Here is a tiny trained network, its code and every weight. The questions are about switching its units off for an input and a target symbol, where a switched-off unit gives its printed mean instead of its output.

import numpy as np


def w(rows, s, z=0):
    codes = np.array(rows[::2]) - 128.0
    scale = np.full(codes.shape[1], s)
    scale[-1] = z or s
    return codes * scale


def norm(h):
    return h / np.sqrt((h * h).mean(-1, keepdims=True) + 1e-5)


def f(y):
    return np.maximum(y, 0)


def softmax(a):
    e = np.exp(a - a.max(-1, keepdims=True))
    return e / e.sum(-1, keepdims=True)


def log_softmax(a):
    a = a - a.max(-1, keepdims=True)
    return a - np.log(np.exp(a).sum(-1, keepdims=True))


def net(x, mask):
    ids = ['ΠΣΨαβηθτω'.index(c) for c in x.split()]
    T = len(ids)
    res = E[ids] + P[:T]
    r = norm(res)
    for j in range(3):
        rows = slice(2 * j, 2 * j + 2)
        q, k, v = (r @ M[0][rows].T for M in (Q, K, V))
        z = softmax(np.where(np.tri(T) > 0, q @ k.T / 2**0.5, -1e9)) @ v
        o = O[0][rows]
        res = res + np.where(mask[j], z, o[:, -1]) @ o[:, :-1]
    y = f(norm(res) @ A[0][:, :-1].T + A[0][:, -1])
    res = res + np.where(mask[3:7], y, B[0][:, -1]) @ B[0][:, :-1]
    return log_softmax(norm(res)[-1] @ U[:, :-1].T + U[:, -1])


Q, K, V, O, A, B = {}, {}, {}, {}, {}, {}
E = w([
[141,134,98,57,144],'Π',
[125,119,120,139,116],'Σ',
[129,124,116,148,83],'Ψ',
[133,131,111,148,107],'α',
[130,105,105,144,107],'β',
[200,252,85,108,117],'η',
[48,118,153,108,103],'θ',
[91,147,159,121,115],'τ',
[131,124,129,139,104],'ω',
],0.031)
P = w([
[194,157,238,120,255],'0',
[202,151,12,183,23],'1',
[173,98,49,220,23],'2',
[167,94,79,238,8],'3',
[58,131,64,128,119],'4',
[124,142,63,179,94],'5',
[89,111,83,186,83],'6',
[89,135,70,145,136],'7',
],0.0046)
Q[0] = w([
[61,190,200,85,204],'H1',
[154,123,148,89,176],'H1',
[123,129,168,146,188],'H2',
[115,170,147,7,199],'H2',
[112,87,169,188,60],'H3',
[155,155,63,178,72],'H3',
],0.015)
K[0] = w([
[35,218,44,125,59],'H1',
[161,110,44,122,36],'H1',
[35,179,165,137,61],'H2',
[43,187,8,57,43],'H2',
[119,29,229,217,125],'H3',
[204,131,135,215,152],'H3',
],0.012)
V[0] = w([
[15,36,26,143,109],'H1',
[250,163,22,97,99],'H1',
[67,48,203,57,116],'H2',
[173,89,63,93,215],'H2',
[142,99,72,32,44],'H3',
[219,1,38,196,83],'H3',
],0.0094)
O[0] = w([
[154,151,181,46,116,52],'H1',
[250,127,114,186,144,254],'H1',
[60,49,216,162,46,93],'H2',
[21,175,190,153,245,229],'H2',
[135,22,111,113,153,248],'H3',
[74,102,232,61,142,217],'H3',
],0.011,0.0066)
A[0] = w([
[60,82,196,90,171,104],'N1',
[135,108,125,94,151,98],'N2',
[95,202,160,44,131,145],'N3',
[159,33,65,99,247,2],'N4',
],0.015,0.0083)
B[0] = w([
[211,195,125,208,81,198],'N1',
[88,131,94,138,132,157],'N2',
[107,95,76,57,199,155],'N3',
[50,9,90,113,230,253],'N4',
],0.011,0.014)
U = w([
[2,207,124,174,151,1],'Π',
[180,159,228,47,171,96],'Σ',
[223,72,136,50,63,159],'Ψ',
[115,52,95,105,212,172],'α',
[91,138,251,204,144,192],'β',
[197,217,52,118,164,88],'η',
[71,19,194,131,32,54],'θ',
[95,95,33,211,45,57],'τ',
[121,113,175,36,85,142],'ω',
],0.014,0.0052)

Each question gives the input, a string of symbols that net reads in full, and the target symbol t.
The units are the heads (2 rows each of Q, K, V and O) and the neurons (one row each of A and B). Each row of codes is followed by its name. A weight is (code - 128) times the scale printed after its matrix; where a second scale follows, it is the last column's (O, A, B and U).
mask holds one flag per unit, heads first, then neurons. A switched-off unit (its flag False) gives its mean, the last column of its rows in O or B, instead of its output. The means were averaged over made-up inputs and are rounded, as every weight is.
A unit's drop is (log p(t) with every unit on - log p(t) with that unit switched off) / (log p(t) with every unit on - log p(t) with every unit switched off).
The circuit of an input: a set's keep is (log p(t) with only the set's units on - log p(t) with every unit switched off) / (log p(t) with every unit on - log p(t) with every unit switched off). Starting from all 7 units, units are removed one at a time, each time the one whose removal leaves the highest keep (on an exact tie, the one counted first), for as long as the keep stays at least 0.8.
circuit, biggest first: the units of the circuit, biggest drop first
most important unit: the unit with the biggest drop
k most important neurons: the k neurons with the biggest drops, biggest first
which heads matter: for each layer, one digit per head in row order, 1 if its drop is at least 0.15 and else 0, layers parted by /
drop of u: that unit's drop, to one decimal
input ω Π η α α Π Π ω, target τ: circuit, biggest first -> H2, H1
input Π Σ Π ω α, target β: most important unit -> H3
input θ Π η Π Π Σ α Ψ, target ω: circuit, biggest first -> H1, N4
input Ψ ω Π θ Π Π Ψ, target Ψ: circuit, biggest first -> H2, N4
input ω τ θ, target ω: which heads matter -> 110
input τ Π Π ω Π Π α Ψ, target θ: which heads matter -> 010
input Ψ Σ ω ω Π α, target Ψ: circuit, biggest first -> H2, N4
input Π Π β α Σ, target β: circuit, biggest first -> H3, N1
input ω α ω, target τ: circuit, biggest first -> H2, H3
input θ ω ω η η Σ, target ω: which heads matter -> 100
input Π Ψ ω, target β: which heads matter -> 000
input β α Π ω ω, target Σ: which heads matter -> 001
input α Π Σ, target η: which heads matter -> 011
input α θ ω, target η: most important neuron -> N4
input ω η α η β Π Σ, target τ: which heads matter -> 110
input ω α ω Π Π Π θ, target Π: which heads matter -> 001
input τ θ Π η β, target θ: which heads matter -> 010
input Σ Π Π α η Σ α, target Π: which heads matter -> 101
input η Π Π Π Σ τ θ, target Π: circuit, biggest first -> H1, N4, H3
input ω Π τ, target ω: circuit, biggest first -> H1, H2, N4
input Ψ η Π α Π Π τ ω, target Ψ: which heads matter -> 010
input Π Π τ, target Π: circuit, biggest first -> H1, H3
input Π Π Ψ α ω η Ψ β, target β: which heads matter -> 011
input α ω Π η η Ψ α ω, target η: which heads matter -> 011
input ω α ω Π Σ τ, target ω: most important unit -> H1
input Π Ψ Σ τ, target Π: which heads matter -> 100
input β ω α θ ω Π α, target Σ: most important unit -> H3
input θ Π Σ η Π Π Π α, target ω: drop of H1 -> 0.9
